Below is a small trained network, with its code and all its weights. Each question gives an input and a target symbol and asks what happens when units are switched off, that is, made to give their printed mean instead of their output.

import numpy as np


def w(rows, s, z=0):
    codes = np.array(rows[::2]) - 128.0
    scale = np.full(codes.shape[1], s)
    scale[-1] = z or s
    return codes * scale


def norm(h):
    return h / np.sqrt((h * h).mean(-1, keepdims=True) + 1e-5)


def f(y):
    return y / 2 * (1 + np.tanh(0.7978845608 * (y + 0.044715 * y**3)))


def softmax(a):
    e = np.exp(a - a.max(-1, keepdims=True))
    return e / e.sum(-1, keepdims=True)


def log_softmax(a):
    a = a - a.max(-1, keepdims=True)
    return a - np.log(np.exp(a).sum(-1, keepdims=True))


def net(x, mask):
    ids = ['αδθμπψ'.index(c) for c in x.split()]
    T = len(ids)
    res = E[ids] + P[:T]
    u = 0
    for l in range(2):
        r = norm(res)
        for j in range(3):
            rows = slice(3 * j, 3 * j + 3)
            q, k, v = (r @ M[l][rows].T for M in (Q, K, V))
            z = softmax(np.where(np.tri(T) > 0, q @ k.T / 3**0.5, -1e9)) @ v
            o = O[l][rows]
            res = res + np.where(mask[u + j], z, o[:, -1]) @ o[:, :-1]
        u += 3
        y = f(norm(res) @ A[l][:, :-1].T + A[l][:, -1])
        res = res + np.where(mask[u : u + 4], y, B[l][:, -1]) @ B[l][:, :-1]
        u += 4
    return log_softmax(norm(res)[-1] @ U[:, :-1].T + U[:, -1])


Q, K, V, O, A, B = {}, {}, {}, {}, {}, {}
E = w([
[11,184,85,98,196,93,224,126,182,121,124,192],'α',
[198,89,164,70,140,127,229,115,62,217,112,98],'δ',
[96,105,160,175,60,149,223,221,67,110,139,170],'θ',
[238,103,71,174,178,109,190,149,119,67,134,145],'μ',
[84,100,6,123,113,198,234,132,111,148,146,74],'π',
[92,201,148,137,67,33,146,102,42,121,219,22],'ψ',
],0.017)
P = w([
[127,1,214,127,169,51,221,133,147,77,177,55],'0',
[199,221,153,127,126,91,189,157,126,191,219,100],'1',
[117,143,178,101,201,143,168,131,75,48,179,101],'2',
[164,221,132,161,110,102,184,132,127,204,171,127],'3',
[114,145,167,94,184,152,141,132,83,54,145,118],'4',
[156,209,125,151,94,116,154,121,137,191,145,152],'5',
[107,146,157,91,177,162,114,132,89,56,120,132],'6',
[148,204,118,144,88,129,126,114,142,185,127,174],'7',
[101,143,148,86,167,170,83,135,94,52,99,148],'8',
[133,200,112,134,84,138,95,103,148,181,113,192],'9',
[94,143,135,76,167,178,53,140,101,46,80,158],'10',
[132,196,102,122,76,152,74,97,150,169,101,207],'11',
[88,145,120,53,176,195,19,158,93,31,48,160],'12',
[127,187,91,101,71,164,55,91,157,163,104,234],'13',
],0.012)
Q[0] = w([
[97,38,186,122,157,166,177,71,101,56,183,153],'L0H0',
[83,86,253,243,27,133,31,119,128,130,110,122],'L0H0',
[151,64,143,117,131,153,103,163,86,155,96,210],'L0H0',
[71,170,164,158,201,87,123,174,222,141,166,161],'L0H1',
[82,62,61,210,149,174,96,115,247,195,114,45],'L0H1',
[128,109,134,105,129,93,72,85,171,158,50,160],'L0H1',
[127,177,101,210,109,98,141,131,126,216,107,143],'L0H2',
[174,212,25,138,58,82,127,160,84,116,124,179],'L0H2',
[150,1,209,111,168,130,12,83,169,146,59,95],'L0H2',
],0.0078)
K[0] = w([
[160,136,140,201,83,111,194,110,155,177,186,176],'L0H0',
[99,134,182,169,135,68,228,235,117,116,254,72],'L0H0',
[124,123,146,156,129,196,118,207,151,122,78,168],'L0H0',
[112,157,169,118,189,60,226,148,137,133,143,138],'L0H1',
[99,101,71,120,157,144,233,191,134,147,241,47],'L0H1',
[77,143,96,99,133,120,64,147,174,119,106,153],'L0H1',
[88,78,109,117,137,94,81,174,111,68,160,108],'L0H2',
[102,207,106,75,121,175,10,210,128,99,53,110],'L0H2',
[138,107,201,73,170,110,231,123,93,168,202,116],'L0H2',
],0.0088)
V[0] = w([
[85,126,105,234,74,143,155,182,111,67,166,193],'L0H0',
[184,92,142,140,162,183,140,177,146,115,129,201],'L0H0',
[148,141,40,76,173,141,134,86,171,130,153,127],'L0H0',
[179,121,233,148,116,96,74,129,2,131,75,145],'L0H1',
[152,160,160,162,108,65,88,171,124,59,158,135],'L0H1',
[31,166,137,94,118,127,210,136,155,89,188,131],'L0H1',
[87,141,119,85,118,174,172,106,73,141,148,98],'L0H2',
[161,126,65,88,119,162,117,104,138,46,100,142],'L0H2',
[71,121,116,168,126,131,140,216,209,79,171,127],'L0H2',
],0.0068)
O[0] = w([
[114,134,178,194,84,116,128,220,188,129,131,37,193],'L0H0',
[95,144,105,182,83,95,196,132,100,129,59,113,209],'L0H0',
[99,159,79,104,205,84,177,147,61,201,127,74,205],'L0H0',
[69,106,65,130,199,127,131,54,57,174,191,159,114],'L0H1',
[121,92,93,110,178,115,153,193,109,197,161,2,117],'L0H1',
[173,85,156,189,143,182,94,135,189,100,109,118,238],'L0H1',
[113,139,137,171,158,181,68,116,119,146,109,115,252],'L0H2',
[87,114,101,131,139,51,118,154,148,164,123,90,180],'L0H2',
[103,92,108,170,182,140,191,107,110,173,205,176,181],'L0H2',
],0.0083,0.0038)
A[0] = w([
[139,74,113,135,97,150,184,169,77,163,157,160,142],'L0N0',
[138,158,120,102,156,134,162,93,132,155,147,106,86],'L0N1',
[13,49,175,99,142,147,166,121,121,111,128,102,86],'L0N2',
[183,85,175,8,173,135,2,118,146,116,157,109,2],'L0N3',
],0.0089,0.0056)
B[0] = w([
[88,178,125,107,174,133,94,158,111,149,101,153,254],'L0N0',
[65,156,102,172,125,172,127,106,248,123,96,101,164],'L0N1',
[99,76,105,128,153,98,201,41,98,146,149,95,165],'L0N2',
[210,147,185,87,43,210,171,151,114,87,87,102,141],'L0N3',
],0.011,0.0057)
Q[1] = w([
[116,95,137,69,241,103,150,133,84,160,98,126],'L1H0',
[111,164,144,85,85,168,146,110,120,250,128,130],'L1H0',
[57,81,254,53,115,158,138,99,186,119,107,88],'L1H0',
[185,178,78,192,126,88,166,157,71,113,109,127],'L1H1',
[144,175,124,144,153,152,164,111,161,186,62,146],'L1H1',
[152,151,134,25,194,147,114,149,83,175,159,126],'L1H1',
[71,178,156,79,73,163,166,92,160,208,164,102],'L1H2',
[130,68,229,116,105,132,51,100,156,152,76,117],'L1H2',
[153,107,77,190,129,101,97,118,136,162,189,146],'L1H2',
],0.012)
K[1] = w([
[138,191,88,96,57,47,236,86,136,63,142,206],'L1H0',
[50,154,99,139,74,202,38,67,79,101,110,203],'L1H0',
[224,141,123,254,235,183,107,90,108,83,180,196],'L1H0',
[145,102,140,97,184,121,104,197,74,158,41,89],'L1H1',
[151,110,6,92,131,131,157,112,206,154,51,175],'L1H1',
[188,120,87,74,160,76,81,35,114,95,159,101],'L1H1',
[86,180,88,142,189,179,7,100,145,87,139,215],'L1H2',
[245,78,185,222,161,197,158,89,129,107,184,154],'L1H2',
[96,134,223,75,20,96,151,105,206,88,104,70],'L1H2',
],0.0098)
V[1] = w([
[180,133,169,98,143,115,122,30,182,160,145,77],'L1H0',
[131,68,236,118,160,127,168,131,137,223,97,155],'L1H0',
[101,160,221,196,108,95,135,109,83,94,166,133],'L1H0',
[79,142,181,160,133,128,123,254,59,150,116,199],'L1H1',
[186,130,102,114,113,122,69,110,77,102,162,236],'L1H1',
[113,95,81,84,149,159,196,126,149,138,94,214],'L1H1',
[194,86,114,142,71,168,130,122,40,187,137,124],'L1H2',
[184,64,112,144,116,181,163,120,172,119,131,110],'L1H2',
[141,188,76,160,187,133,139,146,66,142,121,96],'L1H2',
],0.0082)
O[1] = w([
[151,35,150,135,92,145,147,36,157,147,32,107,97],'L1H0',
[109,114,139,15,61,75,162,109,166,91,184,238,160],'L1H0',
[103,121,198,77,131,76,111,224,72,110,46,137,143],'L1H0',
[168,55,200,180,52,134,92,2,164,118,91,107,169],'L1H1',
[95,133,146,133,76,137,218,186,216,145,134,43,46],'L1H1',
[195,103,178,180,135,108,51,179,88,86,136,72,165],'L1H1',
[105,21,62,186,144,110,65,197,91,141,216,147,108],'L1H2',
[101,134,69,228,90,68,99,122,78,168,128,51,125],'L1H2',
[132,66,139,81,32,158,68,136,233,89,167,115,254],'L1H2',
],0.008,0.0098)
A[1] = w([
[130,73,111,155,95,6,240,157,124,145,128,104,2],'L1N0',
[150,119,180,86,127,130,92,91,79,17,165,37,169],'L1N1',
[128,90,126,139,164,122,139,166,139,101,83,136,187],'L1N2',
[35,84,106,104,180,103,162,89,71,111,124,123,63],'L1N3',
],0.016,0.0079)
B[1] = w([
[70,92,73,93,38,24,207,186,168,96,126,99,169],'L1N0',
[234,88,108,133,152,172,63,149,112,118,82,66,254],'L1N1',
[150,104,140,112,90,192,103,116,99,141,143,100,188],'L1N2',
[5,123,85,84,40,31,211,180,196,167,72,171,174],'L1N3',
],0.02,0.014)
U = w([
[133,179,176,128,167,149,197,77,135,70,42,95,148],'α',
[158,66,89,94,94,164,135,32,134,155,156,188,36],'δ',
[110,135,158,104,142,158,107,231,67,115,137,158,2],'θ',
[115,82,123,107,79,120,166,201,246,181,97,61,125],'μ',
[78,134,61,227,172,161,101,112,174,178,130,89,158],'π',
[139,51,162,84,147,184,94,80,47,91,98,2,190],'ψ',
],0.0077,0.0029)

Each question gives the input, a string of symbols that net reads in full, and the target symbol t.
The units are the heads (3 rows each of Q, K, V and O) and the neurons (one row each of A and B). Each row of codes is followed by its name. A weight is (code - 128) times the scale printed after its matrix; where a second scale follows, it is the last column's (O, A, B and U).
mask holds one flag per unit, layer by layer, with each layer's heads first. A switched-off unit (its flag False) gives its mean, the last column of its rows in O or B, instead of its output. The means were averaged over made-up inputs and are rounded, as every weight is.
A unit's drop is (log p(t) with every unit on - log p(t) with that unit switched off) / (log p(t) with every unit on - log p(t) with every unit switched off).
The circuit of an input: a set's keep is (log p(t) with only the set's units on - log p(t) with every unit switched off) / (log p(t) with every unit on - log p(t) with every unit switched off). Starting from the 12 units with the biggest drops (on a tie, the unit counted first), units are removed one at a time, each time the one whose removal leaves the highest keep (on an exact tie, the one counted first), for as long as the keep stays at least 0.8.
circuit, biggest first: the units of the circuit, biggest drop first
most important unit: the unit with the biggest drop
top k neurons: the k neurons with the biggest drops, biggest first
drop when u is switched off: that unit's drop, to one decimal
input δ θ μ δ α ψ θ ψ θ δ θ δ δ θ, target δ: top neuron	[L1N1]
input π π ψ, target μ: circuit, biggest first	[L1N3, L1H1]
input α δ θ δ, target θ: circuit, biggest first	[L1H0, L1N1, L1N3]
input α μ μ μ ψ, target μ: circuit, biggest first	[L1H1, L1N3]
input μ δ ψ α δ δ μ δ μ μ μ μ θ, target μ: circuit, biggest first	[L0N2, L1N3]
input δ δ ψ ψ ψ π α π, target α: circuit, biggest first	[L1H2, L1N1]
input μ θ μ μ ψ μ δ, target μ: circuit, biggest first	[L1N3, L0H1]
input ψ ψ θ δ θ δ μ, target μ: circuit, biggest first	[L0H0, L1H2, L0H1, L1N3]
input θ μ μ μ θ μ θ δ θ ψ θ μ π μ, target π: circuit, biggest first	[L1H0, L0H2]
input ψ π ψ α, target α: circuit, biggest first	[L1H2, L1N3]
input α μ μ π δ π π θ, target θ: circuit, biggest first	[L0N0, L1N1, L1N3]
input α π μ δ μ μ π α θ δ μ μ θ π, target δ: top 2 neurons	[L0N2, L1N3]
input μ μ μ ψ α μ, target ψ: circuit, biggest first	[L1H0, L1N2]
input μ ψ δ μ π μ, target π: most important unit	L0H0
input μ α ψ μ α δ, target δ: top 2 neurons	[L0N0, L1N1]
input μ ψ μ μ α δ δ δ δ ψ θ θ δ α, target δ: top 3 neurons	[L1N1, L1N3, L1N0]
input α μ α α α μ θ π, target π: top 2 neurons	[L0N2, L1N1]
input μ α δ π δ α, target δ: top 2 neurons	[L1N1, L0N0]
input μ θ π μ, target θ: top 2 neurons	[L1N1, L0N0]
input μ α δ θ ψ θ θ ψ, target θ: most important unit	L0H0
input π δ δ π, target δ: top 3 neurons	[L1N1, L1N3, L1N0]
input α μ μ ψ α μ θ δ μ ψ μ π θ π, target θ: top 3 neurons	[L1N1, L1N3, L1N0]
input α θ μ ψ π π α π, target α: top 2 neurons	[L1N1, L1N3]
input δ μ δ μ ψ α μ μ π π δ θ, target θ: top 3 neurons	[L0N0, L1N1, L1N3]
input μ μ μ δ α μ α θ ψ θ ψ θ, target ψ: top 2 neurons	[L1N3, L1N0]
input ψ δ μ δ μ μ μ μ δ δ μ α π, target μ: top 2 neurons	[L1N3, L0N2]
input δ π μ δ θ ψ μ ψ π μ ψ μ, target ψ: most important unit	L0H1
input μ μ δ ψ μ α π μ μ ψ δ ψ, target δ: top 2 neurons	[L1N0, L0N2]
input θ θ δ θ δ α π δ, target α: top 2 neurons	[L1N1, L1N2]
input ψ π θ μ ψ δ μ θ δ δ θ δ, target θ: drop when L1N1 is switched off	0.4
